Facts:
{k116,k138,k14,k267,k284,k57,k627,k700,k708,k739,k842,k95} Φ skezil
{k134,k575,k757,k807,k911} Φ klepefen
{k135,k188,k223,k378,k453,k637,k737,k780,k870,k925,k943} Φ vato
{k143,k173,k21,k38,k438,k44,k461,k560,k562,k574,k687,k730,k832,k995} Φ kletrak
{k162,k167,k179,k180,k217,k260,k303,k364,k43,k6,k7,k714,k827,k829,k914} Φ detre
{k192,k232,k265,k344,k471,k588,k649,k802,k806,k922,k972} Φ zoklabrur
{k511,k576,k650,k946,k960,k983} Φ gotrik
k134 Λ [k737]
k135 Λ [k409,k21]
k14 Λ [k303]
k143 Λ [k223]
k162 Λ [k95,k574,k895]
k179 Λ [k946]
k260 Λ [k409,k192,k870]
k267 Λ [k232]
k284 Λ [k663,k232]
k344 Λ [k829,k217]
k38 Λ [k409,k914,k650]
k43 Λ [k682]
k438 Λ [k192]
k44 Λ [k802]
k471 Λ [k960]
k550 Λ [k217,k180]
k562 Λ [k560]
k575 Λ [k188,k533]
k588 Λ [k57]
k637 Λ [k502,k453]
k645 Λ [k946,k463]
k671 Λ [k409,k49,k250]
k7 Λ [k946,k687]
k700 Λ [k351]
k714 Λ [k925]
k730 Λ [k167]
k739 Λ [k911]
k742 Λ [k138]
k757 Λ [k511,k946,k708]
k780 Λ [k265]
k806 Λ [k829,k223]
k827 Λ [k576]
k832 Λ [k337]
k842 Λ [k943,k173,k116]
k880 Λ [k49]
k922 Λ [k449]
k972 Λ [k946]
k995 Λ [k6]

Known rows:
[12,10,-2,10,-12,-10,-3,-19,18,-18,-22,6,15,9,4,-1,0,-17,-19,-11,1,-5,-11,2,27,18,2,0,9,16,5,-8,-7,-21,-10,-16] -> k284
[-6,22,16,-6,-24,-2,14,18,5,3,-25,-5,19,-17,19,10,7,-9,-8,-14,2,-6,-8,7,7,15,4,17,8,-9,0,-24,4,-28,-21,-9] -> k409
[1,21,-3,5,-16,1,-6,6,13,-17,-26,-4,11,-7,1,-3,-2,-12,-10,-3,-1,-3,-4,12,21,21,-5,5,14,12,14,-14,-6,-17,-1,-7] -> k14
[-3,34,11,-3,-16,-6,6,5,-1,-7,-28,0,9,-3,7,6,8,-12,-16,0,-3,3,1,2,11,18,-9,8,23,4,9,-18,3,-9,-5,-2] -> k303
[-2,18,-1,13,-12,0,-2,6,10,-9,-27,-4,13,-25,8,6,4,-12,-10,-20,-4,8,-2,0,14,27,-5,4,11,1,15,-12,-14,-23,-2,-9] -> k807
[-12,14,0,-4,-16,-3,1,-1,-14,-13,-25,5,3,-4,7,1,18,-1,-19,0,4,-3,9,0,11,7,-11,15,8,23,16,-20,-13,1,-9,-1] -> k179
[-5,26,7,4,-11,-4,3,13,6,-5,-26,4,5,-9,0,1,0,-11,-9,-6,-2,-3,2,3,12,27,-7,8,15,-8,9,-17,5,-9,2,-7] -> k188
[-6,17,-4,15,-10,-4,-11,6,9,-9,-32,-5,16,-22,2,1,-3,-10,-3,-17,-4,13,-2,4,18,28,-8,1,12,5,21,-11,-16,-19,-1,-6] -> k575
[-4,30,7,1,-16,-8,0,3,-5,-9,-27,1,12,1,3,3,3,-12,-8,1,-1,8,1,6,16,13,-10,5,21,13,12,-15,-4,-7,-6,-3] -> k43
[-3,34,11,-3,-16,-6,7,5,-1,-6,-27,0,9,-3,7,6,8,-12,-16,0,-3,3,1,2,11,18,-9,8,23,4,9,-18,3,-9,-5,-2] -> k167
[-1,14,1,6,-17,-2,-14,-2,14,-12,-21,-12,15,-20,1,1,5,-9,1,-11,-12,4,-3,2,13,26,0,13,15,4,24,-4,-15,-20,4,-20] -> k730
[-9,17,14,8,-17,-8,15,21,-1,10,-25,5,20,-18,14,11,5,-9,0,-22,8,6,-1,3,9,15,-6,12,4,-9,-1,-19,-4,-23,-14,-10] -> k650
[-2,28,13,9,-13,0,-1,23,7,-24,-10,3,4,-12,6,13,16,-16,-10,-3,6,2,3,-8,12,28,-3,12,14,0,-9,-15,8,-15,3,-11] -> k223
[-3,27,6,3,-13,-2,3,9,5,-9,-25,-1,8,-11,8,8,2,-9,-14,-10,-7,1,-2,0,10,23,-5,5,15,-2,10,-16,-1,-14,-5,-4] -> k449
[-12,7,-5,4,-12,0,-5,3,-9,-16,-22,4,3,-10,7,2,11,2,-14,-9,1,-4,6,-1,12,12,-7,10,0,20,18,-18,-20,-4,-9,-4] -> k645
[-2,25,7,5,-13,-3,5,11,5,-7,-22,5,4,-8,1,3,2,-12,-10,-9,-2,-4,1,3,12,23,-6,9,14,-5,7,-16,2,-11,1,-9] -> k925
[-3,37,17,2,-16,-3,0,17,1,-25,-15,-2,8,-7,12,16,23,-16,-15,6,6,9,3,-10,11,23,-6,12,23,9,-8,-17,9,-14,-3,-5] -> k217

Rows:
No name comes twice in this set of rows, the named rows included.
[-6,21,6,15,-9,-7,7,13,-2,0,-23,8,10,-14,6,10,3,-10,-6,-21,1,11,4,-3,11,21,-13,2,10,-3,6,-13,-8,-12,0,-7] -> k983
[-3,12,11,-4,-26,0,-2,6,16,-2,-21,-16,23,-27,12,5,11,-9,3,-14,-6,-4,-8,6,8,21,8,25,9,-6,13,-12,-8,-33,-10,-24] -> k21
[-4,21,3,9,-13,-5,-1,9,1,-9,-21,6,8,-4,-2,0,-3,-12,-2,-7,0,0,0,6,17,19,-7,5,12,4,10,-13,-5,-9,0,-10] -> k780
[-6,27,18,-8,-26,-7,12,11,-3,2,-27,-3,21,-6,14,7,10,-12,-6,-2,6,-1,-5,9,11,8,-2,17,15,3,2,-22,4,-20,-19,-7] -> k914
[15,21,-9,4,-15,21,7,-1,6,-21,-16,-3,11,-10,9,0,2,-21,8,-6,-3,-6,-9,18,23,6,-7,-2,19,15,10,-1,-20,-11,2,0] -> k842
[-2,21,0,10,-12,0,0,7,13,-7,-29,-5,11,-27,9,6,5,-12,-14,-20,-6,6,-2,-1,12,30,-5,5,13,-4,14,-14,-10,-23,-1,-8] -> k911
[-12,0,-11,12,-11,2,-9,1,-2,-15,-26,0,7,-25,8,1,13,-1,-13,-19,2,2,5,-2,14,18,-8,10,-3,20,22,-15,-29,-12,-5,-7] -> k757
[-4,11,-6,-4,-16,9,1,4,8,-18,-25,-2,-2,-16,9,-3,16,-2,-28,-5,1,-17,4,2,12,20,-5,18,4,12,13,-22,-8,-11,-4,-5] -> k708
[-3,24,18,1,-22,-3,11,20,3,11,-25,4,15,-11,19,8,10,-3,-6,-19,9,8,-3,3,8,13,-2,12,13,-7,2,-24,-4,-23,-18,-6] -> k192
[-5,5,6,2,-26,-4,-12,4,10,-5,-20,-14,30,-21,7,1,4,-9,16,-12,-2,2,-9,12,15,14,7,20,5,7,18,-8,-18,-31,-12,-25] -> k38
[-7,17,9,3,-21,-5,1,13,0,-4,-24,-2,22,-10,11,6,-1,-9,3,-11,3,2,-8,11,15,10,0,10,6,7,8,-17,-8,-22,-18,-9] -> k880
[-7,21,2,9,-11,-7,-6,11,1,-8,-25,5,9,-3,-5,-3,-6,-10,1,-5,0,3,1,8,18,21,-9,4,13,4,14,-13,-4,-7,1,-8] -> k637
[-6,20,13,-2,-23,-3,8,16,3,-1,-25,-4,20,-14,15,8,4,-9,-4,-12,2,-3,-8,8,10,14,2,14,7,-3,3,-21,-1,-25,-19,-8] -> k250
[-3,35,15,3,-16,-4,-1,15,0,-23,-16,-1,9,-5,10,15,20,-15,-13,6,5,10,3,-8,12,21,-6,11,22,11,-5,-16,7,-13,-4,-5] -> k180

The same nodes again, as new rows of numbers:
Known rows:
[-11,-7,2,3,0,2,-4,14,11,7,3,-18,-1,17,8,-13,0,0,1,3,12,-25,-1,1,2,-23,11,10,-8] -> k550
[-7,-9,2,-5,-6,-2,2,15,5,-6,7,-19,-6,20,5,-3,2,3,6,6,4,-30,-13,-7,6,4,6,0,-4] -> k143
[4,4,-3,7,0,-5,-3,6,3,6,-4,-2,2,2,0,-11,3,-6,6,3,-2,-1,17,5,4,-8,6,2,-7] -> k827
[-3,2,-3,-8,4,-4,-2,-3,3,11,-18,5,-3,-16,10,-11,0,0,9,-3,4,-3,-6,-20,2,-25,-15,11,-2] -> k463
[2,0,-6,10,1,-6,-3,-1,8,-1,5,-9,1,-9,2,-11,1,-9,1,11,6,5,4,6,-17,-10,4,10,-3] -> k575
[-3,2,-2,4,3,-1,-4,14,3,-2,-12,16,0,7,3,-1,6,0,-6,8,-8,29,5,2,18,-23,-3,-6,-6] -> k914
[-2,0,-2,-5,8,7,-4,17,-3,-1,-9,25,-2,-3,0,2,6,5,-1,16,1,21,8,2,25,-5,-3,-8,-6] -> k650
[7,0,-1,-12,10,3,-4,-2,-11,2,-16,28,-5,-23,4,-7,3,4,19,2,1,-10,0,-32,20,-6,-21,1,-8] -> k946
[4,4,1,10,4,-5,-2,4,2,-2,-4,8,3,4,3,-9,3,-5,8,2,-8,9,14,-5,7,-8,-2,1,-9] -> k167
[-1,2,-3,-6,-5,-7,5,7,3,-1,0,-13,-3,3,2,0,2,-2,7,7,0,-5,-1,1,-1,17,0,0,2] -> k832
[0,1,-1,-5,-3,-7,5,7,3,-4,-1,-7,-3,5,4,1,2,-1,7,6,-3,-1,-3,-4,2,15,-5,-1,2] -> k461
[-9,2,-7,-5,0,2,-3,16,11,14,-13,-4,-1,1,5,-4,3,1,-12,12,9,20,1,19,5,-25,6,3,3] -> k671
[6,-5,-4,13,1,-9,2,6,9,3,1,-12,-5,-12,1,0,-2,-9,-2,10,-13,-3,-6,-3,-11,11,-1,10,6] -> k922
[-8,2,2,0,-1,-7,-2,5,11,-14,1,4,-4,-7,6,-1,2,-7,6,7,-6,5,-10,-4,-12,9,-10,4,9] -> k57
[3,-1,0,11,5,-6,-3,-2,6,-7,5,5,0,-3,6,-5,1,-6,2,8,-2,16,5,-5,-12,-15,-7,8,-3] -> k911
[6,-6,-2,12,3,-8,2,6,9,0,0,-6,-5,-10,2,2,-1,-8,-2,9,-16,1,-8,-8,-9,8,-5,9,5] -> k649
[-7,5,-1,11,7,-5,0,4,9,-2,-3,2,5,0,10,-9,0,-6,7,5,-3,17,5,-4,-3,-7,-3,10,-6] -> k502

Rows:
No name comes twice in this set of rows, the named rows included.
[-4,4,-3,4,2,-3,-1,6,9,10,-4,-8,3,-1,6,-10,-1,-5,3,4,5,4,10,6,-5,-9,3,10,-2] -> k742
[1,0,-4,-18,-3,-8,4,-1,-3,0,-14,1,-8,-12,6,-1,2,2,12,0,-2,-12,-18,-25,6,2,-19,0,2] -> k687
[-11,3,1,4,-4,5,-5,2,-3,7,12,15,2,13,-3,10,-1,8,3,-6,7,13,35,-15,3,0,-10,4,-1] -> k943
[4,3,-1,8,2,-4,-3,5,2,3,-4,3,2,4,1,-9,3,-4,7,2,-5,3,16,-1,7,-11,2,1,-7] -> k364
[-3,2,-8,-2,-3,0,-5,16,4,10,-13,1,-2,3,-2,-4,6,0,-10,10,2,14,7,16,14,-24,9,-5,-3] -> k260
[-7,1,1,-3,-4,-6,-2,6,11,-8,1,0,-5,-7,4,-1,2,-6,4,7,-2,-2,-8,1,-12,7,-7,4,11] -> k627
[-3,0,-7,-14,-1,1,-2,14,0,4,-7,1,-3,5,-1,1,6,5,-9,15,10,17,2,13,7,-15,4,-6,-1] -> k135
[-11,3,-1,2,7,0,-2,13,10,0,-12,13,0,6,10,0,3,1,-7,10,-2,36,-2,1,10,-25,-8,2,-1] -> k49
[-2,2,0,-2,-1,-8,6,6,3,-9,0,-2,-2,6,5,2,2,-1,9,6,-7,6,-3,-8,2,16,-7,-1,0] -> k560
[-5,-1,-2,-16,-3,-7,-3,-2,5,-4,-13,7,-10,-24,7,-4,2,-3,9,0,-1,-12,-25,-21,-8,-6,-21,6,11] -> k708
[-1,1,-8,-13,-1,-3,-2,-2,3,22,-18,-8,-4,-20,6,-14,0,-1,6,-2,14,-17,-4,-9,-1,-24,-6,12,1] -> k645
[-6,0,-6,-13,-6,-3,4,16,5,-1,-8,-5,-6,5,2,6,5,3,-6,13,0,13,-9,8,9,3,-1,-7,5] -> k438

Now the same nodes, written a new way:
Known rows:
[-19,0,2,-9,-8,12,31,14,-33,-1,-28,-2,15,-17,3,9,-18,-7,-26,-6,15,-24,-17,2,17,6,-13,9,-2,-4,-13,2,6,20,0,-7,9,-2,0,-4,13,-18,-9,-4,15,-10,8,-13,13,15,-11,6,4,27] -> k116
[-24,-7,10,-13,-7,12,18,2,-34,2,-19,18,23,-14,4,3,-23,10,-18,0,16,-17,-3,6,21,-3,-7,-3,2,-7,-20,0,4,27,-1,-9,8,2,6,-12,10,-34,-2,8,16,-12,-2,-7,6,29,-25,10,4,23] -> k842
[0,3,-6,-1,-9,-2,-7,6,9,-2,0,-7,-4,-4,0,4,-5,-11,2,0,7,-10,-7,-6,-4,-2,4,3,-4,3,11,1,2,-14,0,4,-2,-7,-9,2,-3,2,0,5,-4,-2,6,9,-5,3,20,0,2,-6] -> k533
[2,14,-5,5,3,-6,12,2,0,-13,1,-23,-7,2,14,0,-2,10,2,9,-2,-7,-3,15,-1,-6,-7,0,-17,1,12,1,6,-7,-5,6,-8,4,-4,6,5,19,1,-17,-2,-11,-7,4,14,-4,10,3,-4,-9] -> k49
[12,21,-11,11,15,-9,5,-7,1,-5,7,-11,-7,7,11,-6,12,12,-7,5,-20,6,-3,2,5,-2,-18,-3,-14,3,7,1,13,1,-8,6,-8,5,1,8,-2,21,6,-13,4,-10,-7,-1,22,5,0,1,1,-9] -> k650
[15,-20,15,1,2,-6,-19,0,14,10,7,23,1,12,-6,-3,4,-15,-5,-6,-17,9,23,11,-13,-4,22,-12,-16,-10,-13,2,-6,18,-5,3,0,-2,0,-4,2,-2,-17,2,8,-11,-10,8,-17,-5,-19,0,14,12] -> k757
[17,-18,7,-7,7,-7,-10,-3,17,13,4,14,-4,10,-8,8,0,-15,-1,-2,-13,9,14,3,-15,-2,7,-12,-9,-21,-16,1,-1,16,7,9,0,5,-1,-1,0,-12,-16,0,19,-7,-14,5,-14,-10,-19,-4,4,12] -> k7
[1,12,3,8,-10,5,-13,5,7,-3,1,-3,5,7,-8,-3,20,-14,1,-12,-2,6,4,2,1,2,18,17,9,22,17,11,-6,-7,-18,-3,7,-9,27,-7,1,12,15,-2,-9,-15,10,-11,-5,-7,9,-4,9,5] -> k737
[-4,13,-3,-12,2,19,21,9,6,8,8,0,-2,4,-3,-1,9,-22,0,-14,-18,-1,-9,-10,7,-21,-22,14,2,-9,-4,-11,3,-7,9,5,-6,4,5,3,-1,1,-7,-11,-15,34,5,3,8,-24,6,-10,-8,8] -> k829
[-2,8,10,5,-9,4,-22,-3,6,-2,7,11,10,9,-8,-7,16,-2,6,-7,-2,12,13,4,4,-4,21,9,12,19,12,10,-8,-2,-19,-4,6,-7,31,-12,-1,1,20,5,-9,-17,3,-7,-10,2,0,-2,9,2] -> k780
[-5,-1,3,1,5,-9,6,-1,-6,-9,2,-8,-4,3,13,0,-18,39,12,19,5,0,7,16,3,-3,6,-10,-4,-1,2,-5,3,-3,-3,1,-8,13,-1,7,0,5,12,-2,4,-6,-16,10,6,-1,-1,6,-13,-15] -> k438
[4,-5,-6,3,4,-6,-7,-6,-4,7,3,13,0,0,-1,-1,0,10,-3,2,-3,7,0,-12,6,8,2,-5,8,2,-7,-4,4,1,-1,-2,1,3,-2,5,-9,-7,7,12,7,6,1,1,1,11,-3,2,0,-5] -> k471
[4,6,-3,5,-2,2,-8,0,-1,1,4,-1,-4,-2,1,-7,8,-13,-8,-11,-4,-4,-2,-6,-1,-2,-1,4,-6,8,7,1,2,-2,-8,1,-1,-8,-2,1,-2,10,-5,-1,-10,-3,9,-2,-4,6,8,-2,11,5] -> k911
[0,3,-7,-1,-9,-2,-7,6,9,-2,0,-8,-4,-4,1,4,-5,-12,2,0,6,-10,-7,-6,-4,-2,5,3,-4,2,11,1,2,-14,0,4,-2,-8,-8,2,-3,2,0,4,-3,-2,6,9,-4,3,20,0,2,-6] -> k502
[-1,10,7,6,-9,5,-15,1,6,-3,4,4,7,8,-8,-5,19,-9,4,-10,-3,9,10,5,2,-1,19,13,10,20,14,10,-8,-2,-18,-3,6,-7,29,-10,2,8,17,0,-9,-15,5,-10,-6,-4,2,-3,9,4] -> k378
[-6,-11,1,-3,-7,-1,-2,4,1,0,-1,3,-1,-4,1,2,-19,12,10,9,14,-2,1,1,0,2,17,-7,8,-1,1,-5,-3,-6,3,-1,-3,3,-6,4,-4,-7,8,13,2,4,-4,8,-8,1,4,2,-6,-12] -> k995
[7,18,-8,-1,15,-8,8,-11,-3,-7,5,-21,-12,5,12,0,4,18,-3,4,-10,0,-4,4,0,-6,-27,-1,-12,-4,4,0,13,0,-3,9,-6,9,3,7,1,10,0,-18,4,-11,-9,-4,14,1,1,-1,-6,0] -> k914

Rows:
No name comes twice in this set of rows, the named rows included.
[-15,-6,9,-9,-7,14,15,14,2,4,6,14,5,3,0,-2,-15,5,16,4,-1,1,4,5,9,-16,12,1,9,-7,-6,-16,-6,-7,7,-3,-8,9,2,2,-2,-7,6,6,-12,32,-5,15,0,-19,1,-1,-14,-9] -> k143
[2,23,5,11,4,-5,-3,-1,0,-14,5,-16,2,14,4,-5,21,16,3,-1,-13,9,10,20,5,-4,7,14,-4,22,19,11,0,-3,-25,0,1,1,33,-3,6,26,19,-20,-7,-26,-4,-9,11,-9,4,0,2,1] -> k870
[26,-9,-3,7,5,-6,-2,11,23,12,-2,6,-6,10,-9,6,12,-35,-12,-7,-24,8,3,-2,-13,10,10,-2,-13,-11,-7,3,1,11,3,9,-1,-3,-8,6,-1,12,-16,-5,18,-4,-2,1,0,-16,-7,-5,11,6] -> k511
[19,-17,6,-7,6,-7,-7,-1,19,12,2,11,-6,10,-8,9,1,-18,-3,-4,-14,8,12,3,-16,0,6,-10,-10,-20,-15,2,-1,15,8,9,0,4,-2,0,1,-9,-18,-2,19,-7,-12,3,-13,-13,-17,-5,4,13] -> k179
[1,2,3,2,-2,1,-18,-8,-2,3,9,13,1,0,2,-12,4,-2,-3,-6,-3,2,7,-4,1,-7,3,-5,-3,6,2,0,1,2,-10,0,-2,-6,2,-3,-3,-1,-1,7,-9,-5,3,3,-8,15,-2,0,11,1] -> k134
[11,-22,12,-2,-4,-5,-10,7,21,6,1,15,1,9,-6,7,-7,-18,5,4,-6,4,18,15,-15,-2,26,-13,-13,-16,-10,2,-9,11,5,6,-2,1,-7,-3,4,-6,-14,3,13,-8,-14,12,-15,-12,-12,1,5,2] -> k645
[14,-16,4,1,-5,-4,2,16,21,4,-6,-3,-5,5,-7,11,-3,-32,-1,-2,-6,-4,6,12,-18,4,20,-2,-16,-12,-2,3,-6,5,6,8,-2,-3,-12,3,6,8,-19,-7,12,-6,-5,7,-8,-22,0,-2,5,5] -> k463
[-14,2,11,-10,-7,18,5,5,7,4,13,21,9,6,-1,-9,-4,-7,13,0,-7,2,8,7,9,-28,4,-1,2,-8,-5,-12,-6,-5,5,0,-8,4,5,-7,-1,-10,2,5,-18,28,-5,17,0,-10,-2,0,-6,-8] -> k550
[0,1,4,0,-2,-4,-27,-10,0,3,11,16,2,1,1,-10,2,6,-2,-5,-4,2,7,-8,1,-9,5,-5,-3,6,2,0,4,-2,-12,0,0,-8,3,-4,-8,-6,1,12,-9,-6,3,9,-12,20,3,1,10,1] -> k575
[-2,9,2,1,4,-7,-1,-9,-1,-10,8,-5,-2,4,13,-5,-7,23,8,14,-1,-1,9,18,2,-12,-3,-10,-12,-1,5,-1,4,-1,-5,4,-9,7,1,0,2,4,6,-6,-1,-12,-14,10,7,8,-2,6,-5,-13] -> k880
[30,-8,-7,9,5,-6,6,19,26,11,-7,-5,-9,10,-11,10,15,-46,-17,-11,-26,4,-3,-3,-17,15,10,3,-17,-10,-4,4,0,10,4,10,-1,-5,-11,10,2,21,-22,-11,20,-4,2,-2,2,-26,-1,-6,12,10] -> k946
[19,-26,4,3,9,-13,-4,7,12,13,-2,17,-1,10,-10,10,1,-9,-6,1,-17,12,12,1,-10,14,19,-8,-6,-12,-20,-2,-3,16,3,2,3,5,-6,7,-3,-2,-12,3,24,0,-9,5,-7,-14,-16,0,4,8] -> k972

